Below are the code and all the weights of a small trained network. Each question names an input and a class and asks about switching units off, where a switched-off unit gives its printed mean instead of its output.

import numpy as np


def w(rows, s, z=0):
    codes = np.array(rows[::2]) - 128.0
    scale = np.full(codes.shape[1], s)
    scale[-1] = z or s
    return codes * scale


def norm(h):
    return h / np.sqrt((h * h).mean(-1, keepdims=True) + 1e-5)


def f(y):
    return y / 2 * (1 + np.tanh(0.7978845608 * (y + 0.044715 * y**3)))


def log_softmax(a):
    a = a - a.max(-1, keepdims=True)
    return a - np.log(np.exp(a).sum(-1, keepdims=True))


def net(x, mask):
    res = np.array(x, float).reshape(1, 7) / 4 @ E
    u = 0
    for l in range(2):
        y = f(norm(res) @ A[l][:, :-1].T + A[l][:, -1])
        res = res + np.where(mask[u : u + 10], y, B[l][:, -1]) @ B[l][:, :-1]
        u += 10
    return log_softmax(norm(res)[-1] @ U[:, :-1].T + U[:, -1])


A, B = {}, {}
E = w([
[128,129,130,127],'x0',
[129,127,128,126],'x1',
[130,126,126,127],'x2',
[225,87,97,167],'x3',
[225,168,119,10],'x4',
[129,129,127,125],'x5',
[180,3,94,50],'x6',
],0.0059)
A[0] = w([
[81,4,117,118,66],'L0N1',
[162,25,156,115,4],'L0N2',
[126,102,113,119,19],'L0N3',
[99,143,156,98,107],'L0N4',
[106,155,116,218,167],'L0N5',
[165,181,107,164,155],'L0N6',
[88,76,127,165,52],'L0N7',
[147,96,103,123,82],'L0N8',
[188,170,118,140,88],'L0N9',
[185,114,106,200,161],'L0N10',
],0.011,0.0034)
B[0] = w([
[39,166,50,85,245],'L0N1',
[109,112,65,148,214],'L0N2',
[70,60,117,129,105],'L0N3',
[162,84,164,176,158],'L0N4',
[109,52,238,129,253],'L0N5',
[195,144,130,73,197],'L0N6',
[198,254,108,70,156],'L0N7',
[111,64,150,127,147],'L0N8',
[158,188,185,108,176],'L0N9',
[171,130,132,246,221],'L0N10',
],0.0068,0.0036)
A[1] = w([
[73,205,87,101,214],'L1N1',
[162,211,179,146,177],'L1N2',
[168,210,166,80,194],'L1N3',
[132,140,77,5,47],'L1N4',
[217,159,154,165,4],'L1N5',
[168,59,91,55,175],'L1N6',
[126,168,181,81,92],'L1N7',
[150,76,63,26,218],'L1N8',
[60,95,87,112,166],'L1N9',
[128,61,89,213,130],'L1N10',
],0.012,0.0017)
B[1] = w([
[201,19,98,111,195],'L1N1',
[207,108,47,108,223],'L1N2',
[56,122,20,128,220],'L1N3',
[99,113,177,134,233],'L1N4',
[121,252,185,123,185],'L1N5',
[162,75,154,203,216],'L1N6',
[82,15,160,135,182],'L1N7',
[105,183,178,187,254],'L1N8',
[131,255,174,35,183],'L1N9',
[197,18,28,75,175],'L1N10',
],0.0078,0.0068)
U = w([
[43,104,250,147,218],'0',
[115,74,44,85,251],'1',
[203,112,177,216,147],'2',
[177,225,95,96,12],'3',
[34,169,152,16,11],'4',
],0.017,0.0028)

Each question gives the input, the list of numbers given to net, and the class t.
The units are the neurons (one row each of A and B). Each row of codes is followed by its name. A weight is (code - 128) times the scale printed after its matrix; where a second scale follows, it is the last column's (A, B and U).
mask holds one flag per neuron, layer by layer. A switched-off neuron (its flag False) gives its mean, the last column of its row in B, instead of its output. The means were averaged over made-up inputs and are rounded, as every weight is.
A unit's drop is (log p(t) with every unit on - log p(t) with that unit switched off) / (log p(t) with every unit on - log p(t) with every unit switched off).
The circuit of an input: a set's keep is (log p(t) with only the set's units on - log p(t) with every unit switched off) / (log p(t) with every unit on - log p(t) with every unit switched off). Starting from the 12 units with the biggest drops (on a tie, the unit counted first), units are removed one at a time, each time the one whose removal leaves the highest keep (on an exact tie, the one counted first), for as long as the keep stays at least 0.8.
units of the circuit, in order: the units of the circuit, biggest drop first
top k neurons: the k neurons with the biggest drops, biggest first
k most important neurons of layer l: the k neurons of layer l with the biggest drops, biggest first
drop when u is switched off: that unit's drop, to one decimal
input [-6,-4,-3,0,-1,-7,6], class 4: units of the circuit, in order -> [L0N1 L1N9]
input [-6,5,8,4,5,-2,0], class 3: units of the circuit, in order -> [L1N5]
input [3,3,5,0,-6,5,7], class 4: top 4 neurons -> [L0N1 L1N9 L1N2 L0N7]
input [3,2,0,-7,-6,-5,1], class 4: top 2 neurons -> [L1N6 L1N9]
input [5,-7,-8,-3,0,1,2], class 4: top 3 neurons -> [L1N9 L0N1 L0N6]
input [2,6,-8,-7,8,1,0], class 1: top 2 neurons -> [L1N3 L0N5]
input [1,-3,-2,-4,0,8,8], class 4: top 3 neurons -> [L0N1 L1N9 L0N2]
input [0,8,4,0,1,-2,3], class 0: top 2 neurons -> [L1N8 L1N6]
input [1,-4,4,2,1,-2,-7], class 3: top 2 neurons -> [L1N2 L0N6]
input [-1,8,-1,-7,-1,-5,8], class 4: 2 most important neurons of layer 1 -> [L1N9 L1N7]
input [4,1,3,-5,0,1,7], class 4: top 2 neurons -> [L0N1 L1N9]
input [-7,-7,4,7,3,2,7], class 2: top 2 neurons -> [L1N8 L1N6]
input [-7,-2,-4,-8,1,0,3], class 0: 2 most important neurons of layer 1 -> [L1N2 L1N3]
input [2,4,3,7,1,-1,-6], class 3: top 2 neurons -> [L1N5 L0N6]
input [-1,-5,5,-4,-2,-8,1], class 4: units of the circuit, in order -> [L1N9]
input [-1,8,0,6,-4,-1,3], class 1: top 2 neurons -> [L1N10 L0N1]
input [-5,-3,-2,8,1,-7,-2], class 3: 2 most important neurons of layer 1 -> [L1N5 L1N6]
input [-6,-6,-2,-4,4,1,1], class 0: 3 most important neurons of layer 0 -> [L0N10 L0N7 L0N9]
input [1,2,5,-6,1,-1,7], class 0: top 2 neurons -> [L1N8 L1N6]
input [-6,-3,-4,7,-2,3,3], class 1: units of the circuit, in order -> [L1N10]
input [-5,-6,8,1,4,-4,7], class 2: top 2 neurons -> [L1N6 L1N7]
input [-7,-6,-2,-8,5,-7,1], class 0: 2 most important neurons of layer 1 -> [L1N4 L1N7]
input [-7,3,8,-7,3,0,8], class 0: 2 most important neurons of layer 1 -> [L1N6 L1N8]
input [-2,7,-7,-4,3,-8,8], class 0: 2 most important neurons of layer 1 -> [L1N6 L1N8]
input [6,8,-5,5,4,-5,0], class 3: 2 most important neurons of layer 0 -> [L0N9 L0N5]
input [-3,6,4,-7,-8,-6,7], class 4: drop when L1N9 is switched off -> 0.2
